Each row has a name. After each piece below comes the name of the row it's from. Each question is about the rows just above it.

[174 117 108 161 155 136 125 193  71 134  71  92 155 129 157 137 161  78
 183 110  59 138 116 100 159 148 126 145 103 132 116 122 174 142]  Tabi
[111 109 160 145  89  73 141 189  39  63 136 147  75 134 149 128 134 114
  96 141 138 111 100 159 116 133 159 116 134 113  95 121 189 157]  Napib
[120 105 136 138 123  91 136 190  45  87 140 123 102 120 127 137 147 106
  87 138 124  85 103 140 161 127 143 134 128 136  81 122 153 158]  Tifo
[133  90 119 119 159 110 124 193  69 109 128  94 110 112 104 144 162  89
  81 139  97  62 101 128 218 100 122 151 131 152  72 123 122 161]  dit
[135 114 129 126 139 110 131 200  67  98 124 112 127 120 124 143 159 121
  86 122 122  81 124 146 149 125 130 147 105 160  92 134 152 153]  Sefi
[ 98 124 114 127 120 124 143 202  99 121 114 132 137 139 129 142 149 127
  76  86 137  95 135 141 147 108  97 161 117 154  97 140 185 146]  topul
[131 152] is in which row?
dit
asked: [110  59 138 116 100 159 148]
Tabi
asked: [193  69 109 128  94 110 112 104 144 162]
dit
asked: [ 98 124 112 127 120 124 143]
Sefi
Where do [116 122] appear?
Tabi
Where do [100 159 116] appear?
Napib
Which row holds [ 76  86 137  95 135 141 147 108  97]?
topul

[ 76 126 156 117 164 109 169 120 140 148] : Rup
[182 124 125 115 162 121 145 143 125 122] : guvob
[152 143 109 117 140 120 164 156 169 130] : nop
[ 44 120 169 130 140 117 109 156 164 143] : vani
asked: [143 109 117 140 120 164 156 169 130]
nop
asked: [109 117 140 120 164 156 169]
nop
asked: [120 140 148]
Rup
[156 117 164 109 169 120 140 148] is in which row?
Rup
Which row holds [ 76 126 156 117 164 109]?
Rup

[156 106 146  95 150 207 122 106 106 112 118 112 147 148 195  90 154 129
 150 135]  Sevip
[114 125 124 151 131 129 138 154 143 105 103  84 137 139 111 118 153  92
 153  84]  batum
[129 172 167  89 146 177 130 186 167 132 118  64 157 165 166  91 135 127
 175  92]  saru
[144 131 113  89 141 170 125 156 141 123 110  96 164 152 171  87 137 130
 141 111]  Mel
[107 139 122 154 107  87 139 111 122 139 135 154 119 100  79 153  98 132
 100 128]  kuri
[100 172  89 167  95  57 144 106 106 129 111 149 141  93  53 145  96 118
  76 104]  riniz
[100 172  89 167  95  57 144 132 106 129 111 149 141  93  53 145  96 118
  76 104]  pegu
[128 120 132 126 137 129 124 137 132 127 130 107 121 144 136 128 143 121
 151 121]  ruvaz
Which row holds [129 124]?
ruvaz
asked: [132 127]
ruvaz
asked: [100 172  89 167  95  57 144 106 106 129 111 149 141  93  53 145  96 118
  76 104]
riniz
Where do [157 165] appear?
saru
asked: [137 130 141 111]
Mel

[198 160 118 121 153  46 126] -> vuz
[ 92 134 173  78 182 176  75] -> deta
[113  76 135  66 140 173  56] -> kepad
[179 135  65  54 114 171 138] -> vob
[160  46 121 153 118 198 115] -> dubas
[ 82 162 144 139 183  61  55] -> Birot
[141  49 138 124 118 198 126] -> ker
[ 95  49 105 149 151  63 124] -> kas
[113  68 135  66 140 173  56] -> vige
Where do [124 118 198] appear?
ker
Where do [65 54] appear?
vob
Which row holds [141  49 138 124 118 198 126]?
ker
asked: [153  46]
vuz
asked: [160  46 121 153 118 198]
dubas
Where do [144 139] appear?
Birot

[119  63 160 138 206 195  67  80 100 182 147  98 174 103 152 187  85  81
  66  65 116  77] -> lor
[ 79 172  82  67  67  68 180 170 148 168 116 111 139 116 137 136 126 194
 135  69 203 129] -> zup
[ 79 172  82  67  67 108 180 170 148 168 116 111 139 116 137 136 126 194
 135  69 140  78] -> zeg
[ 79 172  82  67  67  68 180 170 148 116  79  85 140 111 137 136 126 194
 135  69 140  78] -> Vene
[125 153 142 166  90  54 121 173 185  90 140  79  85 177 171 167 111 128
 107 132  53  51] -> nevef
The row with [ 67  68 180 170 148 168 116] is
zup
The row with [ 82  67  67 108 180 170 148 168 116 111] is
zeg
asked: [177 171 167 111 128 107 132  53  51]
nevef
asked: [ 79 172  82  67  67 108 180 170 148 168 116 111 139 116 137 136 126 194
 135  69 140  78]
zeg
[140  79  85] is in which row?
nevef

[130 192 127  50 158 114  87 115  89] -> pime
[131 153 138 119 133 144 204 143 129] -> sazib
[156 105  82 124 141 202 118 111 123] -> luko
[173 171  87 135 114 158 140  70 107] -> bukot
[167 102 114 116 133 110  44 109 181] -> bulu
[170 141 125 101  90 161 203 178  94] -> Vap
[137 118 119 105 100 107 111 164 104] -> duta
[116  80 167  90 113 144 172 108 138] -> Bov
[138 133 144 131 153 204 119 111 103] -> Pufo
asked: [131 153 138 119 133 144 204]
sazib
Where do [158 114] appear?
pime
The row with [170 141 125] is
Vap
[108 138] is in which row?
Bov
[138 119 133 144] is in which row?
sazib
[105  82] is in which row?
luko

[113 199  55 212 158  78 198  81 188 164 177 110 193  74 131 138 220 182
 217 145  42 107 199 145  86  82] : Lano
[193  73 185 134 158 155 127  81 188 164 177 110 193  74 109  33 185 137
 158 155 127  45 101 114  92 189] : nuno
[113 199  55 212 158  78 198  81 188 164 177 110 193  74 109  33 185 137
 158 155 127  45 101 114  92 189] : Leza
[113 199  55 212 158  78 198  81 188 164 177 110 193  74 109  33 185 137
 158 155 127  45 101 114  92 189] is in which row?
Leza
asked: [193  73 185 134 158 155 127  81 188 164 177 110 193  74 109  33 185 137
 158 155 127  45 101 114  92 189]
nuno
Where do [158 155 127  81 188 164] appear?
nuno

